Here is a tiny trained network, its code and every weight. The questions are about switching its units off for an input and a target symbol, where a switched-off unit gives its printed mean instead of its output.

import numpy as np


def w(rows, s, z=0):
    codes = np.array(rows[::2]) - 128.0
    scale = np.full(codes.shape[1], s)
    scale[-1] = z or s
    return codes * scale


def norm(h):
    return h / np.sqrt((h * h).mean(-1, keepdims=True) + 1e-5)


def f(y):
    return y / 2 * (1 + np.tanh(0.7978845608 * (y + 0.044715 * y**3)))


def softmax(a):
    e = np.exp(a - a.max(-1, keepdims=True))
    return e / e.sum(-1, keepdims=True)


def log_softmax(a):
    a = a - a.max(-1, keepdims=True)
    return a - np.log(np.exp(a).sum(-1, keepdims=True))


def net(x, mask):
    ids = ['αβγδεζηθλμξτφψω'.index(c) for c in x.split()]
    T = len(ids)
    res = E[ids] + P[:T]
    u = 0
    for l in range(3):
        q, k, v = (norm(res) @ M[l].T for M in (Q, K, V))
        z = softmax(np.where(np.tri(T) > 0, q @ k.T / 3**0.5, -1e9)) @ v
        res = res + np.where(mask[u], z, O[l][:, -1]) @ O[l][:, :-1]
        u += 1
        y = f(norm(res) @ A[l][:, :-1].T + A[l][:, -1])
        res = res + np.where(mask[u : u + 8], y, B[l][:, -1]) @ B[l][:, :-1]
        u += 8
    return log_softmax(norm(res)[-1] @ U[:, :-1].T + U[:, -1])


Q, K, V, O, A, B = {}, {}, {}, {}, {}, {}
E = w([
[118,110,138,87,142,129,87,139,146],'α',
[101,86,97,68,123,113,101,114,147],'β',
[111,117,121,82,130,104,91,114,140],'γ',
[136,142,190,152,162,166,103,139,133],'δ',
[151,139,123,175,162,106,119,92,70],'ε',
[151,165,120,185,120,93,133,130,30],'ζ',
[145,135,150,132,131,118,68,131,104],'η',
[65,156,174,149,117,180,101,137,169],'θ',
[160,170,184,149,131,92,185,149,114],'λ',
[70,116,137,136,120,213,107,157,112],'μ',
[89,143,156,162,156,167,180,147,150],'ξ',
[102,148,153,143,59,112,92,98,74],'τ',
[72,163,88,152,88,93,157,96,39],'φ',
[172,140,87,150,117,167,101,147,139],'ψ',
[172,120,169,79,160,140,117,187,6],'ω',
],0.012)
P = w([
[154,229,137,105,137,87,66,172,118],'0',
[151,109,129,145,140,6,79,254,160],'1',
[102,176,145,119,141,187,149,52,139],'2',
[111,81,184,149,126,51,172,111,172],'3',
[119,134,41,106,73,170,120,96,90],'4',
[87,68,139,84,129,32,173,112,217],'5',
],0.0071)
Q[0] = w([
[109,152,1,123,16,204,127,117,59],'0.h1',
[213,141,129,78,96,130,145,185,95],'0.h1',
[115,238,59,129,84,145,124,24,182],'0.h1',
],0.0042)
K[0] = w([
[168,49,148,126,42,198,186,9,173],'0.h1',
[76,72,112,81,153,185,140,149,96],'0.h1',
[203,124,83,231,33,156,137,153,252],'0.h1',
],0.0044)
V[0] = w([
[193,165,74,112,3,224,151,209,134],'0.h1',
[216,125,136,106,52,125,104,78,162],'0.h1',
[201,169,38,155,145,126,108,125,178],'0.h1',
],0.0041)
O[0] = w([
[146,90,144,162,72,193,202,88,158,153],'0.h1',
[163,128,184,176,121,99,154,98,89,102],'0.h1',
[254,168,110,90,78,180,136,150,153,249],'0.h1',
],0.0073,0.0013)
A[0] = w([
[110,52,166,58,140,92,133,107,60,193],'0.n1',
[196,130,113,82,67,226,173,107,113,9],'0.n2',
[124,109,167,97,180,118,112,166,137,122],'0.n3',
[112,99,120,223,148,154,160,178,98,203],'0.n4',
[113,107,149,117,114,96,128,141,207,111],'0.n5',
[121,140,40,100,152,140,163,84,152,220],'0.n6',
[148,133,121,161,110,125,83,254,149,110],'0.n7',
[171,180,107,200,201,125,131,101,77,251],'0.n8',
],0.0058,0.0017)
B[0] = w([
[164,111,130,254,179,192,148,163,177,213],'0.n1',
[124,208,88,178,85,148,125,84,136,208],'0.n2',
[119,141,84,135,69,98,150,126,172,189],'0.n3',
[107,62,97,28,82,126,129,123,153,165],'0.n4',
[153,68,151,163,145,116,122,146,130,197],'0.n5',
[143,199,194,98,91,181,99,178,111,176],'0.n6',
[116,77,189,40,114,68,146,42,90,250],'0.n7',
[105,120,128,97,104,161,94,181,193,255],'0.n8',
],0.006,0.0026)
Q[1] = w([
[129,90,214,200,196,64,253,30,102],'1.h1',
[184,28,81,131,80,72,144,142,88],'1.h1',
[88,168,83,222,95,206,71,146,74],'1.h1',
],0.0065)
K[1] = w([
[170,123,78,10,122,68,16,139,131],'1.h1',
[140,141,1,113,76,174,68,72,211],'1.h1',
[90,79,149,189,220,159,174,124,79],'1.h1',
],0.0055)
V[1] = w([
[72,168,100,65,99,77,231,68,173],'1.h1',
[78,136,167,9,6,113,121,66,122],'1.h1',
[162,103,170,92,220,169,189,253,52],'1.h1',
],0.0037)
O[1] = w([
[45,190,140,109,103,86,149,159,136,92],'1.h1',
[135,109,166,100,58,109,106,109,115,251],'1.h1',
[254,105,156,163,151,141,201,209,89,100],'1.h1',
],0.0073,0.0028)
A[1] = w([
[88,157,152,200,142,158,132,112,147,107],'1.n1',
[118,182,124,121,163,95,223,158,184,95],'1.n2',
[118,21,182,119,102,102,143,99,140,124],'1.n3',
[32,137,116,82,49,102,135,125,167,96],'1.n4',
[73,111,127,123,108,173,44,101,118,83],'1.n5',
[148,144,138,50,139,178,166,157,164,152],'1.n6',
[214,120,129,161,170,193,208,187,37,2],'1.n7',
[84,3,143,172,165,54,208,193,132,168],'1.n8',
],0.0054,0.0017)
B[1] = w([
[114,82,96,42,104,28,148,157,78,134],'1.n1',
[55,107,139,216,151,186,59,108,136,113],'1.n2',
[73,34,99,78,198,71,162,132,49,232],'1.n3',
[165,90,105,174,174,172,124,192,126,221],'1.n4',
[156,148,189,254,166,85,144,175,139,184],'1.n5',
[115,159,154,154,118,80,108,188,48,149],'1.n6',
[143,98,105,189,55,154,223,148,115,144],'1.n7',
[106,106,78,67,56,138,151,68,156,253],'1.n8',
],0.0055,0.0039)
Q[2] = w([
[73,119,206,126,177,148,121,186,51],'2.h1',
[112,205,119,202,141,130,43,213,84],'2.h1',
[125,109,197,65,73,139,183,2,119],'2.h1',
],0.007)
K[2] = w([
[108,100,124,160,134,111,109,113,1],'2.h1',
[77,147,98,155,137,148,191,93,71],'2.h1',
[178,123,115,82,87,118,50,194,142],'2.h1',
],0.0078)
V[2] = w([
[177,66,180,140,185,157,79,141,193],'2.h1',
[171,164,172,180,92,33,133,98,137],'2.h1',
[144,90,137,158,96,118,49,98,3],'2.h1',
],0.0048)
O[2] = w([
[219,115,102,145,49,173,214,115,232,154],'2.h1',
[60,133,2,153,211,127,254,77,144,213],'2.h1',
[142,51,120,197,143,167,104,67,84,253],'2.h1',
],0.0064,0.0027)
A[2] = w([
[93,78,68,173,94,68,117,92,116,254],'2.n1',
[118,90,85,188,123,188,91,161,49,83],'2.n2',
[82,58,153,93,108,43,138,151,125,169],'2.n3',
[60,20,109,22,96,43,253,92,87,66],'2.n4',
[247,106,72,85,109,121,143,134,149,65],'2.n5',
[133,200,160,191,171,141,117,205,152,167],'2.n6',
[50,153,153,152,88,175,141,128,187,18],'2.n7',
[177,151,75,158,106,164,177,100,187,97],'2.n8',
],0.0061,0.003)
B[2] = w([
[104,101,143,80,128,183,190,150,201,211],'2.n1',
[153,135,162,125,150,72,141,77,161,147],'2.n2',
[129,86,80,132,111,178,120,90,77,203],'2.n3',
[136,2,65,57,73,125,115,104,54,255],'2.n4',
[54,89,104,146,143,155,159,161,129,157],'2.n5',
[124,84,91,95,110,110,165,131,120,155],'2.n6',
[192,140,63,146,111,71,86,104,120,129],'2.n7',
[105,159,163,72,171,139,61,126,121,151],'2.n8',
],0.0081,0.0093)
U = w([
[137,63,92,71,101,124,122,88,60,187],'α',
[64,84,120,99,127,181,167,180,204,153],'β',
[100,154,127,52,168,90,116,120,206,156],'γ',
[178,137,208,69,139,107,158,153,189,156],'δ',
[192,141,70,104,213,141,85,177,108,3],'ε',
[200,146,146,133,183,67,152,63,62,83],'ζ',
[202,109,164,128,196,122,81,55,167,53],'η',
[141,116,80,207,90,42,97,138,199,76],'θ',
[109,177,102,116,141,57,227,169,120,125],'λ',
[161,96,223,184,65,99,65,152,116,123],'μ',
[100,149,158,97,72,115,100,254,105,49],'ξ',
[79,118,153,217,182,130,172,79,177,148],'τ',
[38,148,160,138,202,129,84,144,52,161],'φ',
[126,215,130,127,66,180,106,60,103,200],'ψ',
[187,122,158,193,136,207,209,172,87,47],'ω',
],0.0096,0.0022)

Each question gives the input, a string of symbols that net reads in full, and the target symbol t.
The units are the heads (3 rows each of Q, K, V and O) and the neurons (one row each of A and B). Each row of codes is followed by its name. A weight is (code - 128) times the scale printed after its matrix; where a second scale follows, it is the last column's (O, A, B and U).
mask holds one flag per unit, layer by layer, with each layer's heads first. A switched-off unit (its flag False) gives its mean, the last column of its rows in O or B, instead of its output. The means were averaged over made-up inputs and are rounded, as every weight is.
A unit's drop is (log p(t) with every unit on - log p(t) with that unit switched off) / (log p(t) with every unit on - log p(t) with every unit switched off).
The circuit of an input: a set's keep is (log p(t) with only the set's units on - log p(t) with every unit switched off) / (log p(t) with every unit on - log p(t) with every unit switched off). Starting from the 12 units with the biggest drops (on a tie, the unit counted first), units are removed one at a time, each time the one whose removal leaves the highest keep (on an exact tie, the one counted first), for as long as the keep stays at least 0.8.
units of the circuit, in order: the units of the circuit, biggest drop first
most important unit: the unit with the biggest drop
k most important neurons: the k neurons with the biggest drops, biggest first
k most important neurons of layer l: the k neurons of layer l with the biggest drops, biggest first
input α ε ψ ω ψ, target ω: units of the circuit, in order => 1.h1, 0.n1, 2.n4
input α ε η ω τ, target ω: units of the circuit, in order => 1.h1, 0.n1, 2.n4
input ω α η, target ω: units of the circuit, in order => 1.h1, 2.n4
input δ φ μ ε η, target μ: 2 most important neurons => 0.n8, 2.n4
input θ α γ, target θ: 2 most important neurons => 0.n6, 0.n7
input η ψ τ, target ψ: 3 most important neurons => 2.n4, 0.n2, 1.n3
input ω θ γ, target ω: 2 most important neurons => 0.n1, 2.n4
input ξ ε λ, target ξ: 2 most important neurons of layer 1 => 1.n5, 1.n2
input ζ η ε γ ξ ε, target β: most important unit => 0.h1
input μ φ ε, target φ: units of the circuit, in order => 2.h1, 2.n4, 0.h1
input ψ α ψ γ μ, target ψ: 2 most important neurons => 2.n4, 0.n2
input φ α β, target φ: 2 most important neurons => 0.n6, 2.n4
input δ τ η, target τ: 2 most important neurons => 2.n4, 1.n5
input ω ω β ε α, target ε: most important unit => 1.h1
input θ θ θ, target θ: 3 most important neurons => 2.n7, 2.n4, 1.n5
input ψ φ φ, target ψ: 2 most important neurons => 2.n4, 1.n3
input τ ε ψ τ θ ψ, target β: 4 most important neurons => 1.n4, 0.n2, 0.n5, 2.n4
input ω φ ε, target ω: 3 most important neurons => 1.n7, 0.n1, 2.n4
input ε φ θ, target φ: 2 most important neurons => 2.n4, 2.n1
input φ ω α, target ω: 3 most important neurons => 0.n1, 1.n7, 2.n4
input η η θ ψ ω, target ω: most important unit => 0.n1
input θ ω ε φ θ ε, target β: 3 most important neurons => 0.n7, 2.n1, 0.n1
input ψ η μ ε ξ, target ξ: 4 most important neurons of layer 2 => 2.n4, 2.n3, 2.n6, 2.n1
input β ζ ε, target ζ: 2 most important neurons => 2.n1, 2.n4
input θ θ θ ε λ, target λ: 2 most important neurons of layer 2 => 2.n4, 2.n6
input ξ δ η, target ξ: 2 most important neurons of layer 2 => 2.n4, 2.n6
input β ε ω β β, target ω: most important unit => 1.h1
input γ ζ γ φ ξ, target φ: 2 most important neurons of layer 2 => 2.n4, 2.n1
input ε λ α, target λ: 2 most important neurons of layer 1 => 1.n6, 1.n3
